Below are the code and all the weights of a small trained network. Each question names an input and a target symbol and asks about switching units off, where a switched-off unit gives its printed mean instead of its output.

import numpy as np


def w(rows, s, z=0):
    codes = np.array(rows[::2]) - 128.0
    scale = np.full(codes.shape[1], s)
    scale[-1] = z or s
    return codes * scale


def f(y):
    return y / 2 * (1 + np.tanh(0.7978845608 * (y + 0.044715 * y**3)))


def softmax(a):
    e = np.exp(a - a.max(-1, keepdims=True))
    return e / e.sum(-1, keepdims=True)


def log_softmax(a):
    a = a - a.max(-1, keepdims=True)
    return a - np.log(np.exp(a).sum(-1, keepdims=True))


def net(x, mask):
    ids = ['Ωβγεζπ'.index(c) for c in x.split()]
    T = len(ids)
    res = E[ids] + P[:T]
    u = 0
    for l in range(3):
        r = res
        for j in range(3):
            rows = slice(2 * j, 2 * j + 2)
            q, k, v = (r @ M[l][rows].T for M in (Q, K, V))
            z = softmax(np.where(np.tri(T) > 0, q @ k.T / 2**0.5, -1e9)) @ v
            o = O[l][rows]
            res = res + np.where(mask[u + j], z, o[:, -1]) @ o[:, :-1]
        u += 3
        y = f(res @ A[l][:, :-1].T + A[l][:, -1])
        res = res + np.where(mask[u : u + 8], y, B[l][:, -1]) @ B[l][:, :-1]
        u += 8
    return log_softmax(res[-1] @ U[:, :-1].T + U[:, -1])


Q, K, V, O, A, B = {}, {}, {}, {}, {}, {}
E = w([
[215,253,126],'Ω',
[102,221,140],'β',
[226,236,131],'γ',
[152,132,213],'ε',
[189,250,161],'ζ',
[241,108,186],'π',
],0.02)
P = w([
[74,144,171],'0',
[106,3,99],'1',
[106,36,158],'2',
[125,81,181],'3',
[139,116,203],'4',
[156,150,216],'5',
[166,164,231],'6',
[208,201,248],'7',
],0.0043)
Q[0] = w([
[132,221,78],'L0H0',
[88,68,100],'L0H0',
[159,123,9],'L0H1',
[184,111,221],'L0H1',
[162,118,57],'L0H2',
[183,115,251],'L0H2',
],0.014)
K[0] = w([
[253,146,87],'L0H0',
[38,164,27],'L0H0',
[188,47,183],'L0H1',
[59,145,103],'L0H1',
[109,104,234],'L0H2',
[148,159,131],'L0H2',
],0.013)
V[0] = w([
[78,88,132],'L0H0',
[151,203,141],'L0H0',
[244,130,105],'L0H1',
[5,120,124],'L0H1',
[69,186,153],'L0H2',
[135,69,151],'L0H2',
],0.013)
O[0] = w([
[222,114,89,9],'L0H0',
[142,27,51,254],'L0H0',
[161,151,47,196],'L0H1',
[67,157,254,18],'L0H1',
[96,84,166,181],'L0H2',
[228,106,215,24],'L0H2',
],0.0075,0.0096)
A[0] = w([
[207,56,145,221],'L0N0',
[57,98,183,88],'L0N1',
[174,160,180,254],'L0N2',
[78,152,128,162],'L0N3',
[99,188,92,178],'L0N4',
[49,83,108,120],'L0N5',
[102,141,109,124],'L0N6',
[154,5,234,43],'L0N7',
],0.013,0.0041)
B[0] = w([
[63,213,148,202],'L0N0',
[246,148,51,188],'L0N1',
[57,129,97,181],'L0N2',
[191,115,232,167],'L0N3',
[82,71,171,255],'L0N4',
[94,117,183,172],'L0N5',
[152,46,145,161],'L0N6',
[1,177,161,209],'L0N7',
],0.0078,0.0089)
Q[1] = w([
[142,86,188],'L1H0',
[146,58,234],'L1H0',
[82,171,50],'L1H1',
[254,60,144],'L1H1',
[130,153,223],'L1H2',
[208,85,176],'L1H2',
],0.012)
K[1] = w([
[189,170,176],'L1H0',
[114,255,97],'L1H0',
[79,88,62],'L1H1',
[55,70,119],'L1H1',
[164,111,83],'L1H2',
[105,188,93],'L1H2',
],0.014)
V[1] = w([
[222,127,124],'L1H0',
[118,133,160],'L1H0',
[216,179,115],'L1H1',
[11,100,110],'L1H1',
[145,110,145],'L1H2',
[12,188,188],'L1H2',
],0.012)
O[1] = w([
[37,95,149,2],'L1H0',
[221,252,108,102],'L1H0',
[176,201,137,127],'L1H1',
[213,64,3,196],'L1H1',
[244,178,117,92],'L1H2',
[149,75,246,202],'L1H2',
],0.0057,0.0092)
A[1] = w([
[43,227,82,147],'L1N0',
[115,144,173,62],'L1N1',
[114,145,149,84],'L1N2',
[6,81,133,253],'L1N3',
[46,91,157,144],'L1N4',
[58,137,200,95],'L1N5',
[229,142,231,86],'L1N6',
[120,86,40,122],'L1N7',
],0.011,0.0043)
B[1] = w([
[50,119,22,235],'L1N0',
[125,12,106,154],'L1N1',
[152,100,2,139],'L1N2',
[134,228,138,208],'L1N3',
[68,223,218,168],'L1N4',
[234,67,138,189],'L1N5',
[33,116,106,220],'L1N6',
[87,50,224,248],'L1N7',
],0.0046,0.016)
Q[2] = w([
[116,90,83],'L2H0',
[94,68,113],'L2H0',
[133,184,41],'L2H1',
[161,189,90],'L2H1',
[124,143,177],'L2H2',
[253,172,167],'L2H2',
],0.014)
K[2] = w([
[102,104,114],'L2H0',
[82,185,2],'L2H0',
[43,179,172],'L2H1',
[82,116,57],'L2H1',
[116,152,136],'L2H2',
[193,147,186],'L2H2',
],0.0088)
V[2] = w([
[232,191,123],'L2H0',
[54,189,59],'L2H0',
[33,117,141],'L2H1',
[2,137,50],'L2H1',
[207,136,181],'L2H2',
[94,242,127],'L2H2',
],0.0095)
O[2] = w([
[185,135,135,2],'L2H0',
[70,103,64,164],'L2H0',
[165,200,196,205],'L2H1',
[111,134,204,243],'L2H1',
[254,174,208,25],'L2H2',
[77,247,45,79],'L2H2',
],0.007,0.022)
A[2] = w([
[90,33,207,74],'L2N0',
[155,168,4,100],'L2N1',
[13,159,123,1],'L2N2',
[253,229,157,156],'L2N3',
[57,232,148,185],'L2N4',
[102,152,161,53],'L2N5',
[172,123,199,247],'L2N6',
[156,100,131,125],'L2N7',
],0.011,0.0068)
B[2] = w([
[197,150,105,234],'L2N0',
[99,33,125,148],'L2N1',
[209,227,139,254],'L2N2',
[130,164,153,156],'L2N3',
[121,2,172,215],'L2N4',
[228,163,67,146],'L2N5',
[97,185,64,174],'L2N6',
[131,126,194,140],'L2N7',
],0.0071,0.044)
U = w([
[110,14,122,160],'Ω',
[204,142,87,2],'β',
[173,84,18,142],'γ',
[2,97,119,207],'ε',
[123,196,23,39],'ζ',
[58,144,151,228],'π',
],0.009,0.0048)

Each question gives the input, a string of symbols that net reads in full, and the target symbol t.
The units are the heads (2 rows each of Q, K, V and O) and the neurons (one row each of A and B). Each row of codes is followed by its name. A weight is (code - 128) times the scale printed after its matrix; where a second scale follows, it is the last column's (O, A, B and U).
mask holds one flag per unit, layer by layer, with each layer's heads first. A switched-off unit (its flag False) gives its mean, the last column of its rows in O or B, instead of its output. The means were averaged over made-up inputs and are rounded, as every weight is.
A unit's drop is (log p(t) with every unit on - log p(t) with that unit switched off) / (log p(t) with every unit on - log p(t) with every unit switched off).
The circuit of an input: a set's keep is (log p(t) with only the set's units on - log p(t) with every unit switched off) / (log p(t) with every unit on - log p(t) with every unit switched off). Starting from the 12 units with the biggest drops (on a tie, the unit counted first), units are removed one at a time, each time the one whose removal leaves the highest keep (on an exact tie, the one counted first), for as long as the keep stays at least 0.8.
circuit, biggest first: the units of the circuit, biggest drop first
top k neurons: the k neurons with the biggest drops, biggest first
heads that matter: for each layer, one digit per head in row order, 1 if its drop is at least 0.15 and else 0, layers parted by /
input ε γ π Ω ζ ε, target β: circuit, biggest first => L1H2; L0H1; L2H2; L2N4
input π π π Ω Ω ε, target ε: circuit, biggest first => L0H1; L2H2; L1H0; L1H2
input ε ε Ω ε γ ζ γ π, target β: circuit, biggest first => L2H2; L1N0
input γ π π ε π π Ω, target ζ: circuit, biggest first => L1H2; L0H1
input ε ε γ γ ζ, target β: top 4 neurons => L0N7; L2N4; L0N0; L2N0
input ε π γ ζ γ γ Ω, target β: circuit, biggest first => L1H2; L0H1; L2H2
input Ω ε ε π, target γ: circuit, biggest first => L0H1
input ζ β γ ε β, target Ω: circuit, biggest first => L0N7; L0H1; L0H0; L1H2
input ε ε γ, target β: circuit, biggest first => L2H2; L0H2
input β Ω ε π, target π: circuit, biggest first => L0H1; L0N7; L2N2
input γ Ω ε γ Ω β ε Ω, target Ω: circuit, biggest first => L2N2; L2N6
input γ Ω ζ Ω ε ζ β, target β: top 2 neurons => L2N2; L2N0
input β π β Ω ε, target π: circuit, biggest first => L0H1; L2N2; L0N7
input γ ζ Ω, target ζ: circuit, biggest first => L0H1; L2N4
input π γ ε, target ε: top 2 neurons => L2N4; L2N0
input γ Ω ζ π π, target ζ: circuit, biggest first => L1H2; L0H1; L2H2
input β γ γ π ε Ω ζ ζ, target π: top 4 neurons => L2N0; L0N7; L2N2; L0N0
input π π Ω γ, target ε: top 3 neurons => L2N4; L2N1; L2N0
input β ε β ε π ζ, target π: top 2 neurons => L1N6; L2N2
input Ω π π γ γ γ ε γ, target γ: top neuron => L0N4
input ζ γ γ γ Ω Ω ζ, target Ω: heads that matter => 101 / 000 / 001
input ε π ε ζ π, target β: heads that matter => 011 / 001 / 101
input ζ ε π ε Ω γ, target Ω: top neuron => L2N2
input Ω π ε Ω Ω, target γ: heads that matter => 111 / 011 / 101
input ε γ π Ω, target β: heads that matter => 111 / 001 / 101
input π γ ε ε ζ π ζ, target ε: top 2 neurons => L2N4; L2N0
input π ε γ π π, target ε: top 4 neurons => L1N6; L0N7; L2N0; L1N3
input γ β Ω π Ω, target π: heads that matter => 110 / 000 / 000
input Ω Ω ζ γ ζ, target γ: top 4 neurons => L2N0; L0N4; L2N4; L0N1
input π π Ω ε β γ, target π: heads that matter => 001 / 100 / 010
